In the rows, 128 means zero.
[128 179  99 118 107 148 143 100 121 127 135 129 126 136 119 121 157 168
 190 128 115 129  85 127 129 146 108 125 140 144 122 106 130 151 142 148
 118 152 138] => 2
[106 150 130 144 115 157 126 136 125 151 118 116 129 137 128 126 111 108
 118 109 139 114 155 126 136 133 131 150 114 149 117 133 115 140 133 113
 143 126 117] => 11
[ 95 159 111 131  75 166 145 132 134 171  89  91 118 156 149 127 108 115
 112  83 178 106 153 116 139 147 124 138 124 133  94 116  90 138 118  87
 136 129 128] => 1
[122 157 103 151  69 110  88 153 148 193 119  77 115  81 144  78 115 101
  68  81 178 114 186 147 161 155 122 133 105  65  48 115 122  88 108 106
 188 113 121] => 8
[ 81 113 167  85 176 197 197 128 110 100  98 171 140 201 128 184 111 126
 134 144 117 127  80 105  99  88 151 138 146 232 206 134 107 219 130 120
  60 129 133] => 7
[133 223  82 145  88 160 130 108 133 148 137 103 123 110 123  92 162 146
 178 118 132 124 111 133 128 166 111 134 150 122  90  93 118 136 128 162
 140 170 134] => 9
[ 99 154 114  89  98 183 194  86 115 128  81 147 133 187 139 177 137 165
 193 128 139 115  62 105 105 129 104 118 148 179 177 111  86 181 109 111
  86 144 152] => 8
[160 100 126 164 120  70  80 114 120 122 148 134 121  56 121 105 145 135
 117 123 109 130 147 150 135 125 106 116 119  69 102 160 154  81 126 134
 175 115 136] => 11
[118 145  96 117  85 131 140 102 129 152 114 111 125 131 132 129 133 147
 157  99 138 118 105 130 134 140 106 101 143 112 114 106 106 134 118 117
 134 127 151] => 4
[ 92 219 103 131 118 211 159 172 145 145 125 117 131 156 121 108 126 101
 117 129 128 118 125 119 119 142 154 176 150 185 131  79 106 189 119 143
  96 161 105] => 10
[ 80 155 120 118 115 188 165 194 156 156  99 123 131 165 137 123 101  82
  75 129 141 113 140 111 119 116 158 174 146 170 136  89  99 189  96 124
  83 113  96] => 9
[126 144 131 142 127 129 123 117 107 141 142 126 123 121 117 126 137 138
 143 118 131 126 132 127 136 117 119 124 106 135 123 151 143 117 160 123
 157 143 133] => 10
[146 131 104 139  92 100 123  82 117 140 135 122 128  97 129 113 159 161
 178 112 129 129 109 134 131 138  95  98 132  83 102 134 128 102 135 136
 153 130 148] => 9
[ 82 150  87 100 103 188 168 182 172 144  88 121 129 169 138 115 113 105
  78 124 141 114 122 125 120 133 161 161 179 150 136  54  83 190  56 127
  71 109 117] => 7
[145 234  54 157 127 157 104 150 161 136 179 109 126  94  93  53 175 150
 143 132  97 146 115 165 145 175 150 149 175 106  79  64 139 134 124 187
 127 167 123] => 5
[ 83 174  91 115 117 200 158 183 168 151 113 119 137 165 124 117 109 103
  90 114 138 118 132 129 133 132 162 168 155 157 134  63  87 186  90 140
  90 119 102] => 3
[121  81 138 130 135 119 132 155 137 128 122 135 124 116 131 140 114 117
  78 126 127 125 139 126 124  96 138 136 131 115 139 141 123 132 105 103
 118 103 120] => 1
[115 127 133 116  90 123 139 114 112 147  96 119 122 136 144 159 122 133
 128 110 151 112 122 105 123 122  99 118 106 125 121 146 119 130 126  99
 144 120 134] => 2
[123 120 129 137  88 105 122 114 113 156 105 118 124 112 141 139 121 121
 118 101 159 117 143 115 128 131 104 107 101  94 100 151 123 105 127 103
 173 118 142] => 0
[106  78 155 108 147 134 147 152 128 124 109 144 128 137 129 160 106 106
  80 133 129 126 132 116 120  90 140 134 123 144 164 152 130 150 114 109
 114  96 128] => 7
[151  99 169 136 142  95 116  73  85 119 147 148 126  96 129 156 138 152
 168 129 125 134 119 127 132 111  97  98  82 121 143 203 157  95 174 112
 178 135 149] => 8
[151 129 111 135 142 108 113 136 132 103 162 155 123  88 109 113 157 145
 126 148  81 139 102 148 121 110 126 117 157 108 136 123 143 134 112 154
 117 130 140] => 4
[135  63 165 142 163  91 117 124 110 120 153 150 129  93 116 142 121 122
 110 132 116 137 139 131 130  84 129 114 100 110 151 182 162 109 164 126
 149 100 123] => 9
[150 161  89 148 127 115 108 133 141 124 150 130 121  87 112  95 165 145
 126 135 106 140 114 146 129 148 128 129 153  93 103 108 141 117 117 155
 136 141 136] => 5
[175  66 139 109 138  73 128  14  78  98 148 150 145 100 116 176 161 212
 229 137  98 144  57 131 118 106  77  49 130  99 169 185 151  88 148 135
 164 127 181] => 8
[115 136 169 136 129 148 133 125  92 139 122 123 130 143 133 159 113 100
 131 118 151 120 158 112 131 125 120 128  75 161 132 179 139 118 179 102
 174 127 123] => 6
[127 188 117 137 100 147 125 100 113 151 138 106 125 122 125 119 139 134
 170 106 132 125 124 128 140 152 109 114 118 140 104 134 124 132 158 126
 160 156 147] => 4
[128 162 102 126 121 150 136 143 142 122 134 142 125 115 126 108 144 138
 131 145 113 129 107 139 122 133 135 147 154 134 136  96 125 153  97 149
 108 135 124] => 8
[ 91 159 123 119 114 191 166 142 127 140  93 123 126 172 136 142 116 117
 126 121 145 111 120 101 118 120 135 149 138 181 145 115  96 182 114 104
  98 135 126] => 1
[110 115 167 144 135 132 128 157 112 137 121 138 123 125 136 149 102  82
  79 126 146 122 171 110 126 112 137 143  78 142 130 174 135 127 148  99
 159 119 115] => 0
[179 107 138 158 120  55  88  57  81 120 149 133 124  65 125 137 170 168
 177 127 114 138 113 127 129 125  80  75  99  71 105 197 167  64 165 121
 205 134 168] => 5
[130 121 114 133 122 119 128 118 131 132 139 135 128 117 121 113 143 144
 145 123 122 130 115 135 133 113 126 116 142 115 125 123 131 131 128 141
 124 123 133] => 9
[125 119 126 136 143 122 127 149 130 129 145 143 133 109 117 123 128 121
 110 131 121 138 136 137 130 122 143 135 122 119 125 132 140 132 129 136
 131 121 123] => 0
[ 95 138 156 125 127 163 149 129 106 145 116 127 127 159 131 160 101 102
 121 114 143 117 142 108 131 113 130 127  94 176 149 160 115 154 159  94
 139 128 129] => 4
[108 111 127 108 135 149 154 173 152 129 114 151 135 128 133 133 119 114
  84 145 116 126 106 127 114 101 148 152 153 142 159 102 113 174  79 122
  79 106 112] => 8
[184  55 113 128 142  33 103  87 116  92 164 166 127  65 114 116 179 194
 151 149  81 155  80 165 124 106 105  85 159  47 127 145 164  81 105 153
 140 108 168] => 7
[155 168 109 136 183 145 116 139 135  86 194 156 128  92  78  87 172 155
 158 172  59 162 101 156 130 131 156 143 166 148 151 118 165 146 142 194
 109 151 132] => 7
[ 93 161 136 130 131 174 139 183 138 144 123 132 120 143 126 130 106  86
  75 130 127 121 148 121 123 115 150 159 123 177 140 118 115 169 122 116
 116 126 111] => 4
[138  90 127 127 136 110 131 106 118 109 128 153 135 111 116 146 140 153
 147 140  97 128  93 127 114 101 113 117 142 121 163 137 134 135 115 133
 117 112 137] => 11
[ 85 221 100 146  98 194 123 206 163 177 127  90 115 142 124  83 104  69
  53 101 151 113 182 133 146 154 162 177 127 152  88  82 104 160 116 120
 135 135  99] => 4
[119 127 143 115 176 171 177 106 109  91 148 175 141 152 112 158 140 148
 197 168  88 140  78 116 109 101 138 139 138 197 198 141 135 183 156 157
  81 147 127] => 9
[110 151 106 143  87 145 123 145 143 157 103 104 124 122 137 112 115 104
  97 105 147 107 153 124 133 143 124 145 126 113 103 107 103 133 102 110
 142 117 116] => 11
[139 122 119 122 158 141 154 104 118  78 140 175 140 134 106 140 157 162
 180 166  70 136  65 130 103 114 123 136 167 156 188 124 137 165 120 162
  82 136 137] => 11
[125 166  96 126 113 152 134 156 145 128 124 132 128 121 124 107 142 127
 123 128 125 125 115 138 122 136 138 141 158 125 119  82 118 147 101 148
 107 129 120] => 6
[129 181 123 138 131 159 124 152 124 129 139 125 128 116 118 115 137 112
 126 134 124 128 135 133 128 139 137 145 127 146 119 121 137 137 139 148
 142 145 118] => 6
[ 87 138 119 124 127 172 152 194 158 152 102 125 132 148 138 129 105  83
  58 126 137 117 140 113 122 115 162 166 136 151 132  96 102 176  94 104
  99 106 101] => 5
[103  84 168 112 186 145 140 194 132 110 139 167 129 143 112 155 100  99
  57 153 100 135 138 123 124  69 166 166 112 182 181 151 153 172 139 123
  93  97  94] => 2
[125 135 115 108 138 149 175  93 109  97 122 169 140 151 117 161 151 169
 197 152 102 136  58 114 100 119 119 117 152 159 181 118 123 168 125 148
  91 143 148] => 0
[107 142 123 135 105 145 136 143 131 152 104 112 124 139 143 136 117 101
  99 115 151 117 149 112 130 135 128 137 111 126 112 135 113 133 123 100
 148 124 124] => 5
[118 129 111 124  89 122 131 125 133 147 110 115 126 121 138 133 123 125
 119 108 137 118 123 123 128 127 112 107 135 104 116 120 105 130 105 108
 135 117 140] => 4
[152 229  79 154 131 152 113 106 127 121 184 122 124  93  90  71 180 169
 194 134  95 143  99 152 136 159 126 129 154 128 106  96 147 126 157 185
 144 188 137] => 10
[122 171 106 133  84 143 129 141 136 156 109 106 123 121 141 115 133 114
 127 108 157 113 139 124 133 156 117 134 123 114  93 102 113 124 116 120
 149 132 126] => 6
[ 96 190  99 114 103 192 157 162 153 148 106 129 126 149 136 112 128 118
 117 132 137 117 113 124 120 141 141 164 152 170 132  72  96 185  87 134
  91 140 115] => 8
[126 182 113 122 140 165 142 125 125 111 146 138 125 136 110 124 146 147
 162 141 104 132  99 131 126 140 133 144 140 166 142 111 140 163 150 156
 110 155 124] => 2
[ 96 164 121 134 124 171 146 187 141 143 116 134 127 135 128 122 112  87
  78 134 137 122 150 121 121 127 157 169 126 156 126 106 115 167 107 127
 114 128 105] => 0
[148 154 114 131 135 128 123  97 119 117 157 138 137 108 107 124 160 158
 177 131 101 141  96 138 129 136 108 117 135 120 132 136 140 124 148 163
 145 145 145] => 3
[ 57 173 120 116 121 215 162 218 168 168 104 112 126 182 134 122  77  60
  47 114 150 113 166 120 135 126 178 184 135 195 134  79  84 200 101 106
  87 118  91] => 4
[121 114 131 141 150 135 117 188 147 128 137 133 119 108 121 114 119 102
  53 134 120 128 154 135 132 102 155 158 136 128 128 128 135 143 106 122
 116 113 109] => 1
[189 112 136 130 161  77 101  24  82  87 175 158 128  66 100 148 186 209
 231 149  89 154  66 156 123 123  76  76 120 108 161 184 183  85 177 174
 173 166 178] => 8
[ 96 165 109 114 117 194 173 134 139 127  98 134 137 173 127 142 123 121
 147 131 121 111  96 110 111 133 133 158 153 179 163  91  95 192 106 129
  81 136 119] => 11
[ 89  96 151 106 148 164 163 155 130 132 109 150 139 164 130 171 101 103
  96 128 132 122 124 112 122  94 140 145 113 171 173 137 112 172 128 114
 105  99 115] => 3
[122 142 120 117 101 136 160  89 105 126 105 138 136 145 135 155 139 150
 182 125 134 124  91 108 111 135 104 111 130 132 138 133 113 141 127 123
 126 140 149] => 0
[134  31 147  91 127  79 165  47  84 101 104 172 135 131 136 204 140 186
 203 131 108 129  53 109 107  72  76  51 126 124 194 167 121 145 129 103
 112 103 178] => 4
[ 80 116 144 128 141 179 146 228 161 147 105 125 123 155 138 129  80  58
  14 124 146 112 177 113 132  95 181 188 127 168 142 116 110 180  96  93
  90  98  86] => 1
[112 169 125 134 100 159 146  98 112 152 118 110 127 141 134 131 129 130
 170 109 149 116 127 113 129 138 110 124 112 144 116 135 114 136 155 121
 149 143 132] => 9
[114 186 131 154  87 145 100 162 135 181 119  89 115  96 145  99 111  81
  76 102 170 112 189 126 149 152 127 155  88 119  75 138 123 113 129 104
 186 135 112] => 8
[113  95 176 117 167 138 142 140 103 114 137 160 131 141 121 171 112 121
 119 145 109 131 125 110 126  82 135 140  90 182 176 179 153 156 166 112
 124 114 114] => 2
[128 127 102 147 166 138  88 221 183 124 172 130 139  80  95  70 125  88
  26 136  88 137 155 161 134 102 179 159 160  96 128  75 138 145  93 165
 127  88  92] => 3
[112 155 134 126 125 164 161  87  96 128 126 134 132 156 125 151 134 147
 192 123 131 121 103 109 122 124 114 120 113 172 152 145 122 146 167 116
 137 155 141] => 10
[109 181 102 130  94 160 138 138 136 152 118 116 122 131 130 121 127 120
 124 111 135 118 125 127 128 144 123 129 140 136 112 105 100 151 114 122
 130 144 134] => 4
[144 170 102 123 149 149 147 104 123  86 161 160 130 116 102 120 168 165
 193 163  71 145  64 137 110 133 124 117 169 152 166 103 132 165 130 171
  95 158 148] => 4
[112  32 168 139 155  89 120 182 126 130 121 160 123 102 138 156  90  81
  32 134 140 125 181 122 130  72 152 141  78 110 148 172 142 119 111  91
 147  78 107] => 0
[141 137 143 142 132 119 112 127 114 127 142 141 122  89 129 123 140 125
 123 141 121 130 135 132 129 121 118 133 107 126 126 159 146 120 134 127
 154 135 130] => 8
[114 112 156 123 112 132 159  95  97 135 102 137 129 148 143 171 126 128
 155 124 143 114 112  96 114 105 101 113 102 146 153 169 121 138 148 101
 141 123 139] => 9
[138 168  92 143 104 124 117 129 134 132 141 125 122  98 121  93 157 146
 141 127 116 128 113 141 125 137 116 128 153 104 103 104 131 121 115 149
 136 149 135] => 10
[117 146 124 119 116 154 144 100 117 134 124 128 139 144 126 146 134 139
 168 116 130 125 108 117 128 130 108 116 119 143 137 136 113 141 144 132
 141 133 139] => 3
[140 107 136 152 128  87  91 156 132 132 149 130 115  72 126 112 127 104
  71 123 121 130 160 145 137 116 126 121 114  84 105 154 147  97 124 118
 164 110 129] => 4
[119 150 115 130 113 143 144 125 120 136 124 131 128 126 126 127 139 135
 142 128 125 120 110 120 117 119 119 129 135 135 131 117 121 143 122 126
 126 141 133] => 10
[ 87 176 139 118  91 188 173  93 104 164  97 104 126 179 146 159 113 121
 184 105 169 108 127  96 128 142 107 136  95 185 130 141 104 156 167 108
 138 149 127] => 9
[169 171  81 166 115 101  77 145 147 130 173 113 112  55 109  54 171 147
 111 129 106 142 142 166 141 156 127 139 161  70  65 107 153  88 108 163
 157 143 136] => 1
[ 98  87 111 120 101 133 139 174 163 150  90 124 135 132 141 126  98  98
  53 113 137 109 138 125 124 104 143 148 152 107 131  92  95 152  59 104
  93  79 106] => 11
[112  93 142  94 167 156 188  86 103  99 113 173 146 177 124 194 132 165
 195 146 103 136  57 104 106  90 129 114 135 187 206 142 120 183 144 121
  78 129 145] => 5
[122 252  95 135 121 203 138 116 124 141 150 101 124 145 108  96 151 138
 184 126 126 130 123 129 139 177 135 156 133 175 110 101 129 155 154 161
 153 181 137] => 7
[116 124 121 144 140 134 117 176 149 146 148 129 127 106 117 103 118 105
  78 126 124 131 157 142 139 106 156 149 131 123 119 117 135 137 119 139
 129 108 103] => 9
